Each row is followed by its class.
[ 133  -95  102 -242  319  106  261  196 -105   82  -18   56 -143   73
 -161 -221  -58  -86  -12  -95 -354 -139   20   54  -17 -222   29    8
  138 -104  -50  189  -57 -138   30   75  255  232  -85  -37    8] => R
[ -72  102  113  128  361   27 -321  -31 -149 -134  243   59  -85    9
   37  231 -122    8 -101  170 -345  344   17  395  285 -115 -343 -179
  -17   34  215  208   74   81   34  287 -124   57 -331 -153  359] => Z
[   7   60 -415 -188  205 -311   -1 -203  114 -203 -313  284   13  261
   95  267  118  -20  557  277  218  -37   90  292 -149  107 -118  309
 -220 -397  -51 -118  401   95   50    7   27  174 -209    8   72] => S
[ 130  -30 -207  140   -7 -121 -293 -278   -3 -132  136  388  156   46
  244  -61  -35 -104  106  124 -371   79  -71   90   28   44  -84  148
 -177  -61  -32  215   95 -262   -6  147  -34  106   16   12  371] => T
[  16  296  227    0  117 -114  221   22   98  411  -58  -74 -248  339
   42 -132 -130   95  414 -236 -409 -520  239   24 -478  298 -231 -277
   92 -342  115  272 -245 -341  188  139   84  101   79  203  402] => C
[-244   39 -306 -198  395  -78   40 -103  -49   81 -150  202 -139   -2
 -213  174  263  436 -302   74  191  -99  419  207  398 -298 -173    8
 -255  -15  412  188  203   49    4  154 -265 -111 -160   98  -80] => S
[ -53 -107 -152 -141  342  -57   84 -152  224   -7   -6  -55   41   97
  -58  -34 -103 -294  -90  -30 -128 -109   60  282 -228 -257 -248 -165
  154    1  -43    8  414  105 -332   69   20  -86 -306  -53  155] => Z
[  33  184  -42  347 -357   49 -235  397 -439 -121  315  293 -165 -172
 -174  154 -103  225  242  304   97  420  -38 -126   79  265 -152 -261
 -197 -411 -603   86 -300 -233  133  229   55  294  179  455  449] => L
[ 249 -138    4 -207  133  126    0   10  -30  -32 -380 -462 -175  287
 -205  -71  273  275  -32  -94  -54  -46 -187 -246 -140  -47 -104  -52
 -350    1 -184  -66  171 -113  -22 -224 -208  118  -98    5  310] => T
[ 325 -162 -186   56  155   69  140  121  125   90  -62 -130  -98  -94
 -178  -41  179   29  228   50    1 -149   75   39 -245   62  -58  100
  -52   25   47   38   79  -56 -136 -215 -233   -5    0   83   40] => Z
[ 125  -43   65  -28  328  217    7  173    3 -101  -41 -225  -95 -184
   68   -9   48    5  102 -142  -81 -123  -47 -215 -120  195   26 -104
   22  118  182  -46   51  -64 -254 -215 -350  -38 -243   25  295] => H
[ 251   50  272  122   18  138   17 -115   45  211 -255 -158  -96  308
   75 -563 -157   61 -344 -359 -101 -263 -261 -299 -336  185   32 -296
  484 -169  -85   -3  114 -341 -162 -322  -97    7  -26   66  131] => S
[ -76  264  250  100  191 -136   58 -275  260  165 -120  -29 -485  188
  187  -50   16  -76 -328   17 -137 -314  -54  117  -34  518  -48   85
  573  123  240 -396 -265  -56  287   70  243  134  -28  142 -119] => U
[-259   77  -72   50  139   62  -30  -87  -66   40 -214 -103  -12  142
  -40   68 -285  380 -441  229 -100   97 -260 -131   31   66  -80  -12
  106  -80   48  -79 -138 -448   55 -473  120  117 -266 -119 -104] => W
[ -58  302 -266  107  167 -256  -77 -285 -135 -383  131  212   27  -74
  279    1   63 -199 -177   89 -151   38   85  342   68  -99 -238  178
  119   67   60   16  203   -5  -66  -94 -272   14   79  108  -17] => C
[-175 -184 -155  318  -70 -311 -194   -9 -181 -505  250   98  212   18
   75 -162 -395 -303 -308  208 -211  108 -332  258  -96  218 -186  253
  168   74 -586  -31  402 -124  -98   63  -32   77  -34 -179  144] => Z
[  11  292  -68   20  -92 -256 -161 -134  -95  -57  332  525  226  204
  139 -168  -91  106  145  108  467   77   73  173 -193  172  -31  423
 -292 -322 -327 -143  276 -161  211   40  115  255  183   30  170] => H
[ -20  -65 -176   45 -131 -245  136 -132  184 -221   86  251  -29 -105
   45 -254   37  107  -52   71  124   92   64  216 -140   60  -59  114
   47   38   37   -7  648  316 -228  -10  -49   27   77   39 -279] => U
[  38  -45  -24 -132   89  183   71  166 -148  151  -81 -100 -134  209
 -238  217  286  404  -29  -76 -181   36 -212  -60 -219 -130 -204 -362
 -436 -149 -290   79 -101 -187   93 -146 -241  -25 -183  -67  258] => J
[  98  -22  136  -46  181  139   38  300  -81   40    4  -80  -28 -129
  -13  -64  137  126  304 -113 -132   86  -53   84  -80  257   89  108
  -49  -70 -116  -32 -136 -217  -71   17   11  232  -68  -27  514] => X
[ -17   77 -178  158 -279   19   94  144 -130 -312   63  329   58    2
  -76 -189 -381  329 -163  224  -81  258 -155  -47 -165   81   58  -51
   64   29 -395  551  118 -127 -433 -198   98  251   63  -63  275] => U
[ 115  -24   18 -181  -34  158  -35  552  -36   67  224 -111   58 -168
 -239   27  -23   91  117   42 -188  234 -138 -166 -166 -262 -167 -368
 -212   15 -249  222 -166 -309 -166   26 -154  218   24   23  465] => E
[ -83  102 -111 -170  209   79   53 -192  -93   54  -89  312 -168 -157
   -9  259   71  -56   62  -23 -110 -232  218  135  176 -309   51  -43
  -91   65  144   37 -205 -152  163  220  -51  148   93 -288  280] => L
[ 122  -48    8  -17  303   51   71  264  -38   91 -103 -434  -40    2
 -126 -206   -7  180 -166   31 -151   38 -115  -38 -241   16 -157 -217
  -28  -67 -219  -78  144 -117 -211 -148 -280  101  -60 -100  173] => Z
[ -67  -48  286 -444  352  217  145   25 -293  367 -135  407  486  281
  114 -134 -116 -155 -437 -134  -39 -225   70 -224 -247 -165   14 -388
   14 -281 -216  395 -131  -13   67  150  737  171  -15   63  486] => H
[ -79  -17 -352 -337  252  -52  -79  186 -269 -176   49  223  131 -175
 -204  245  126  286  139   11  144 -117   75  316  430 -453  -13  281
 -325  -64  -37  154   74 -119 -154 -100 -266  125   -8 -167  -21] => R
[  47  -72 -454  216  111 -150 -342  -54  395 -239   11  391 -117 -112
   52  165 -131 -222   99  351  110   85  118  284 -165    1 -182  -81
 -136  102  166    5  124 -176   24  274 -104  101  141  305 -112] => X
[ -99  301  169  165  292  191 -168  -88  102  -52   77  135 -298  -17
  -99  187 -271  639 -209  318 -174  139   25   48  126   49 -150  -90
 -229  174   56 -161   76 -275   95  140 -123  220 -261 -251  443] => W
[  90  -96   -9 -111   76  101   83  -19   91   88 -154  -93 -153 -291
 -126  155  255  254   26    5   60 -124 -234  -88   30  147  211 -131
 -243 -184  102  184 -274 -169   50 -224 -155   91 -281   -5  156] => H
[-179  327  -48   39  337  140  -38  274 -240 -229  137  102   43  -31
 -124   83 -283  171  133  201 -284  269  -96  404  199  240 -122 -119
   89  102 -279  431 -192 -203  -87 -196  187  316 -259  -47  551] => X
[ 200 -212   42 -219  425  104  210  216  -82  290 -216   53  237  -40
    1 -256  194  243 -148   67   -9  -26   29  -58  -85 -150   24  -57
 -181  -71 -102   44  -25 -228  -72  115 -239  126  -42   84  369] => E
[  89   62 -392   89  -88  -98  -39 -118   80 -292  194  387    5  -21
  182 -177 -245  -27  136  334  238  196 -269   14 -143  237  102  370
 -335 -178 -288  220  286   83  -72 -144   63  306  -58  -30  184] => R
[ 260   99  -68 -129  421  171   86   73  -11  -94 -115  -85 -206 -203
 -117  -31  129  120  -11    3 -408   -1   49  -30 -137  -11    0 -252
   35   40  -11   20  -68 -276 -328 -288 -351  125 -316   -7  152] => X
[ 247  -82   18  -15  154   84  195  221  144   64 -158 -181    0 -132
  -61 -135   12  -11  -74 -177  -70 -102  -95 -180 -182 -225  234   46
   55 -181    9  -46 -219 -429  -46   93 -114   51 -171  157  -96] => S
[ 343  114   65  -52  206  126  354  188  163   80 -182 -215 -151  -48
 -120  -62   58  262  188   13 -365  -80 -226 -135 -331  -72  -99 -237
   91 -201 -134   12  -62 -350  -26 -127 -270  241 -243  -14  344] => J
[  -6  325  172  149  296   59  335  203   37   51  -56  102 -107   42
  -50 -224   82  257 -372   42  -48 -166  109 -346 -186 -123 -236 -174
  195 -188 -121  154  -74 -319  -11  187 -368   42   67  370  587] => Q
[-203  -23 -380  -84  -10 -266 -411 -150   94 -382   91  115 -156  -48
   85  287  136   -9  125  113 -412  -76 -151  296  -12  359 -244 -110
   21  235   86  116  359  211 -139  244  -78  -14   24 -115  119] => W
[ -53  224 -342   46  169   21 -262  222 -128 -460  -97  347   95  -66
  -63   85 -168  101  117  177 -300  274  206  259  316  231  -90 -231
  -88   27 -281  176  327   80 -260   90  183  302  -50  179  413] => X
[ 269 -157   94 -125  208  162    0  226   95  192 -172   62 -151  182
 -192  -37  197  219  -36  -94  -69  123  -87  113  -27   65  125 -325
 -139  -63  -86  -36  -59 -167   28   28  -96  111 -297  -26  211] => J
[ 103   98  113   -1   34   39   49  522 -209  167  223  217 -162  -92
 -130  202 -372  117 -260  180 -416  219    3   87   37 -195 -112 -295
   66 -164  -82  490 -412 -187 -236   56   34  331 -209 -112  251] => R
[ -61  -77 -214 -266  350  -94  -71  194  -64   24   61  214 -191   31
 -144 -209 -217 -136  123  191   29 -365  372 -167 -209  -35 -241 -659
  279  -58  165  389  -30 -186 -315   94 -154  -52  178  298 -199] => C
[ 210  467  193  262  -63  140  307   29  -36   83 -221 -166  138  141
  -29   31   37  219 -405  -26 -313  -68   81 -220  -44 -150 -388 -320
  184  189 -196  230 -123  -57   11  -90  -25  -19  121  382  624] => T
[ -22 -170 -269   54   93 -120 -541 -110  273 -355  182  313  -82 -113
  -51  210  -35  -99  386  452 -121   44  -95  374  292   76 -225  -15
 -142  206  -88  -15  441  201  -16  220  137  204  166 -296  230] => U
[ 283  -65 -106 -317  140  -25   26  183   18   14   54  -86   62 -198
   11  -75  117  -14  266 -122 -225  -63 -160   96 -220 -112   44   62
 -238 -199 -110   78  -79 -352 -149   13   58  399  -54  -94  330] => E
[ 240   34 -216 -264  466  -52   89  243  -98  127 -102   -4  -92   63
 -251  148  220  298  189   53 -195 -205   55  133 -147  -32   17 -181
 -301 -300 -260   70 -108 -205  -70   78 -195   68 -306  -47   -3] => W
[ 126    8  423   -2   71  -63  297 -112  305  255 -199  -62 -172 -309
  -15 -172  190 -289  254  -54   66 -257  169 -119 -410   87  -12 -899
    3 -358  -69  -20  -38 -130    8 -212 -130  -61  -36  299  199] => S
[ -30  -16 -291  158   55 -157   29 -346  418 -166   62   81  -16 -116
   67  -49  -25 -192  -26  264  270   36 -134  164 -169  325  -30  283
   59  152  218  164  327   43    4 -272  -96   73 -184 -183  343] => Z
[-277   24   97 -151  -79 -211   92   11  -84  -47   20  310  -80  -23
  -37  198   85  -67  245 -188  -40 -419  -23  272  149    8  -41   53
   82   36  -19   61  -60 -155  244  111   33   69  203 -421  297] => R
[  79  101  317  238   28  190  319  153 -184  465  -82  196  -47  217
  -71 -615 -290  355 -465 -237  289 -249  -90 -326  -10  -62 -146 -673
  525 -247 -210  285 -203 -294  -20  436  123  -90  121  232  428] => U
[ -96   24  151 -122 -325   53 -189  -75 -272  115  165  466  215    7
  -29  199 -183  244   75   86  -48 -186 -333  -89   21 -283 -201   -4
 -228 -162 -384   -3 -249 -335  279  100  -63  133  200 -135  311] => Q
[ 332   86   68 -241  159    1   97   87  100   20  -73  -38   19   93
  -69  -87   48  254  192   -5 -192 -141   52  -35  -68 -186   91  156
 -291   22 -130   44  -29 -158  -97  130 -158  144 -118   58  230] => W
[-205 -154   34  394  252  288  412  246 -208  192   -8  208 -272   91
 -213 -364 -171  273 -681  -83  377 -151  148 -270 -106 -450 -114 -319
   84  -86  -54  188  210 -254 -239 -547 -697 -308  107  -38 -260] => J
[  88 -270  123  121  306  144   99  118  203 -299  -65   17  -25  154
 -289  -98  -34   43   33  212  221 -232   51 -469 -453 -162   57  -36
 -103 -297 -327  255   22 -531 -145  142  170    2  -92  234  357] => H
[-140  144 -204  -52  153  -11 -426  110    0 -100  -88  239    9  697
  -93  351   78   17   26   51  -19 -147  108   -1 -126  125 -171   80
 -309   62 -206 -147   90   33  327  -75  238  -15  239   16 -177] => U
[ 247  -73  -30 -217  263   -1 -183  111   37   74    0 -185 -192  -71
 -112 -155  234  146  -81  -85 -176   14  -19  -25  102   57 -105 -343
 -114   33  126 -106   79  -91  -48  162 -156   96 -133  153   -7] => T
[ 100  169  -77 -390  388   11 -185  -94    3  -52  -83 -116   72   15
  106  -24  102  169 -443  -83 -291   73   26  -44  209 -229 -111   -9
  -70  -43  325  -94  217   72 -217  -73  -31  201 -285    7  -28] => Z
[ 103  127  -27   -9 -134  -42 -191   30 -324  -19   67   66  -61   44
 -166  426  177   69  -17 -123  -27   -9  -86   11   25  -58 -340 -540
 -172 -320  -93   89  -11  144  336  225  142  -47  -71  -87   31] => R
[  65  -52   59 -180  419   82   26  514 -101   39   65  -31   16  -39
 -228  134  204 -102  -35   28 -224   18   85   53 -142  -52 -204 -405
   -6   12 -247    1  -33  -71 -122   41  -25   65  -80   -3  320] => Z
[ 129  -10  -14 -131   85  -61  -41   70  -11   56  -76  -52 -157   67
  -58  224  273   75   81 -116 -270 -124  -74   33 -355  287  -60  -24
 -143 -126  -68   23 -116 -195   18 -125  -30  174 -129  -24  354] => U
[  48   41 -257  149  -18 -364  -80   33  115 -123  140  293 -320  206
   76  156  -78 -353  -67  120 -330  -58   -9  154 -245  434 -230 -214
  -85 -191  -22  234  146  162  236  175  244  185 -177  -23   -1] => L
[ 260  105  -72 -327  528   22  -25  243  -23   62  -57  -49   27  178
  -28  123  152   71  560  223  -50 -217  145 -114 -191  112   69  135
 -208 -166  -60  -25 -411 -407  -58 -210 -137  160 -157   70   72] => E
[ 120  -64  137 -260  438  133 -118  167 -256  -49  -51  -30 -145  245
 -247   35  187  264 -153  -33 -286  -45  -12   38  -29  -45 -200 -281
 -105  -38 -214  -98   43 -237    8   51   83  126 -225 -112  246] => C
[-152  143   36   12  203 -101   77  315 -254 -225  -72  167   -4  183
 -286  123   53 -118   17  -90   36 -177  214  157   52 -381 -382 -588
  169 -198 -268  162  -57 -248  177  222  311  -33  249   36  -66] => X
[  70  122   75  112  250  -38 -179  -88 -137  119  -59 -414 -364   -3
  106 -136 -200  173 -301  182 -130  154  200 -208  137  126 -126 -187
 -209   47  496  -66 -189  -31  238  150 -481   58  -60 -180 -108] => Q
[  59  -46 -412  -89  245 -275 -310   58  143 -611  -27  234   74  320
    0   46   -7 -186  149  274 -385   96  -38   48 -126  132 -260   77
 -230  -68 -236  118  634 -105 -284 -394   22  158 -275   -8  110] => S
[ -44    8 -108 -130 -146 -191 -232  362 -347 -176  189  598   99  252
 -107   38  114   45 -232  242    0  179 -114   19  -21  217 -103  -63
 -350 -130 -797  -74  194  118  114  -51   97  203  224  114  -11] => R
[ 321 -159   99 -211  194   93 -106  513  -65  105  -96  -21 -228   54
 -115  -77   69  186   -4  161  -33  108  -68  -94  -77   13 -134 -240
 -384  123 -165  -21   24   83  -87  -59 -404  270   65  -34  169] => X
[ 257  -34   -1 -167  339  246   14  340 -291 -175   44    4 -163 -240
 -223   29   11  189   64   66 -291   22  242   32  111 -330  -95 -240
 -124  216 -153   54   19 -127 -478 -127 -263  148   21 -116  227] => R
[ -64  185 -196  251 -143  211  171 -289  157  116 -129    6 -273  466
   23 -209  132  162  135 -115  175 -123  -93 -152 -242  324    0  280
 -101  -94    2  250  314  366  215 -158  158  -83  226   55  172] => H
[ -72  146 -171   72  101 -170  192   36  523 -387  -10  102  -62  137
   -5  153   16  -90   19 -107 -234 -225 -184  132 -342  -60 -284 -153
  102   66  -95   23  283 -279  -59  158  407  111 -186  -95  414] => L
[ 196  -28  123 -140   45  -61  327  428   15  104   19 -107   67   67
 -150  -80  126  200 -161 -184 -337  -58  -99  -17 -401 -166 -255 -231
   26  -99 -173   40  126 -131 -104    5  -52   48 -142   90   67] => C
[-164  173 -147  -22  258   60   13  -29 -177   31  124  145  -23  448
  -67  122  132   13   46  -70 -379 -399    3  -52 -192  -86 -372   12
  369 -249 -219  107  -74 -117   69  129  129 -208   53  418 -143] => J
[  49  188   28  -50   32  283  687  267   67  317 -359   53  130   66
 -194  101  244   52 -251 -330  363 -130   21  -73 -176 -515  -30 -689
  117  -82 -250   85 -135  111   56   48   39 -227    4  104  196] => J
[ 290  -53 -418  167 -336 -225 -237 -420  446   23  159  234 -190 -363
  220 -124   30   -7  153  271  294   29 -122  172  356  126  -80 -138
 -260  -57  393  162  -25   -9   51  180  270  238  178    7  135] => J
[  12  246    1   56 -305 -211  -13  113  107 -207 -124  195  -78  374
  -64  221  -36  229 -145  -56  -72   43 -186  -66  -23   20 -243 -275
 -417  -77 -108  265  370  156  311 -163 -394  108 -139 -199  296] => J
[ 233 -183  142  -90  -66   27 -248  374  146  289   85  -14  109    6
 -132 -105  -50   94  167  107  -95  243  -70 -118 -285  140   86   70
 -190  -95 -187  -69 -145 -285   61  220 -338  205  -32  243  294] => X
[ 341 -180  236 -116   43   41 -163  243  -79  122   53 -249   20    5
 -168 -122   37   45  232    8   98    5 -125 -110 -275  115  -83  -71
  -83  -99 -177 -109   67 -235   -5 -410 -246  247   -5  -54  279] => L
[ 170 -115   18  108   27  121  -54  442  -41   61  194   46   59 -124
 -110  103  -32  208  107   61 -115  -46  -94  -46 -125   -3 -151    3
  -30   76 -110  221  -87 -166 -203   85 -223   -9  -26  126  301] => S
[ 249   81  -14   48  204  -79   88  290  248  123  -98 -113   52  -18
  -77 -101   76   66 -144   57 -241   25  -91 -141 -174    3  -56 -127
  173 -239 -107 -254 -129 -451   44   93  -93  111 -183  308    3] => H
[ 135  146 -104  -62  -32  -62   98  -51  116  -51 -140  -96  -54   16
   61   94  148  164 -154  -54 -193   72 -219  126 -229   17 -111 -144
 -127  155   74  264 -158 -224  -39  -72  -10  122 -102   16  407] => W
[ -45  -56 -392   84   30 -123  -22 -291 -120 -283  -38  -69   99 -205
   36  -54   97   42  -71  162  103   13  -34  103 -486   43 -116   -4
  -76   -2 -153  234  253 -104 -200   12 -267   13  286  -95  201] => Z
[-297   28  172   -3  -22   73  -72  174 -503  -84  -32  -62  164  162
 -176   92  -25 -122 -193 -210   16   -9 -284 -167 -193   16 -151 -481
  203 -312 -662  -79 -108 -314  178 -185    7  -58  -38   95  238] => L
[-213 -333  168   72 -217   57  304  120   85  175 -144  239  -12  -62
 -115 -187  -64  127 -164   36  575  -34 -209  -10   49 -179 -133  -54
  257  -35   -5  252  -78 -116    4  223   53  -18   98  350  361] => X
[-262  -51 -399   15  124   21 -171  176   43  -69  189  467 -174  147
 -119  215   30  -16   33  183  214 -252  122  -52  -84  163  -34 -180
 -301  218 -111  438  189  379  -33  108 -398 -217  170  -38   18] => L
[ 183 -153 -190  -79  -54  -38 -597 -159  129   -8  103  -27  -38  -52
  -68  -42  -21   -1   23  348   96  181 -111  -10 -114   54 -122 -293
 -327  -37  -25  147  192   -1    9  -66   21  253  314 -175  110] => R
[ -90  224 -288   96 -372 -276   87  -85  185  114  161  501 -165  154
   62   62    4  208  -91   -9  -74   50 -248  488  242  247 -221   51
 -185  105   39  306   77  206  186   56   27   49 -154   96  136] => H
[  55   15 -301  -43  -88 -170 -318 -120 -112 -339   42  116  -80  105
  152  196  406 -231  230   74  443   94 -206  -25   65  443  -73  204
 -274  -58  137  208  198  323  258 -221   26   58   54  -89  213] => S
[  41 -100 -292   80  193 -105   80  167  115 -346 -149   94   33  222
  -58   56   23 -142  -11  115   66   20 -219  167 -259 -148 -273  313
   37 -165 -150  -27  388 -179   10 -249  177  240   12    7   62] => Z
[ -45 -126 -346   15 -151 -134  -73  334  118 -418  205  436  114  -86
  -67  -84 -293   85  139  301 -178  194 -359  -18  -33  302  -86  103
   52  -51 -359  312  618   47 -400 -203   31  333 -210  -94  328] => T
[ 183 -162   10  -40   51   20  -73   66   98 -181  125 -194  126 -104
  -98  -24   85  -13  148  179  -10  214 -199  172 -112 -256 -123  194
 -186  207 -275   51   66 -170 -250 -245 -180  129   -6  -28  408] => U
[-136   78 -194   32  202  -43  -66  -43 -208  -53  105  155 -236  -36
 -132  194  180  103   65  227  165  172  247   17  186   72  -79 -135
 -148 -147  169  -58 -167 -117  183   34 -197 -129 -209  148 -297] => E
[   1   62 -188  110  190  272 -586  162  103 -103  246  371  -11  243
  -29  154 -323  182 -127  298   77  230   17 -185   12    6  -53  -44
 -347  249   39    9 -113 -214   35  290 -114   -4  -30  219   47] => Z
[-276  -13 -257  -22  108  186 -133  324  121  -57   65  297 -111   94
 -127  161 -204  327 -268  209 -269  263 -220   48  283 -177 -286 -348
   21  312 -162   80  297  178 -232  393 -450  -48 -245   17  404] => J
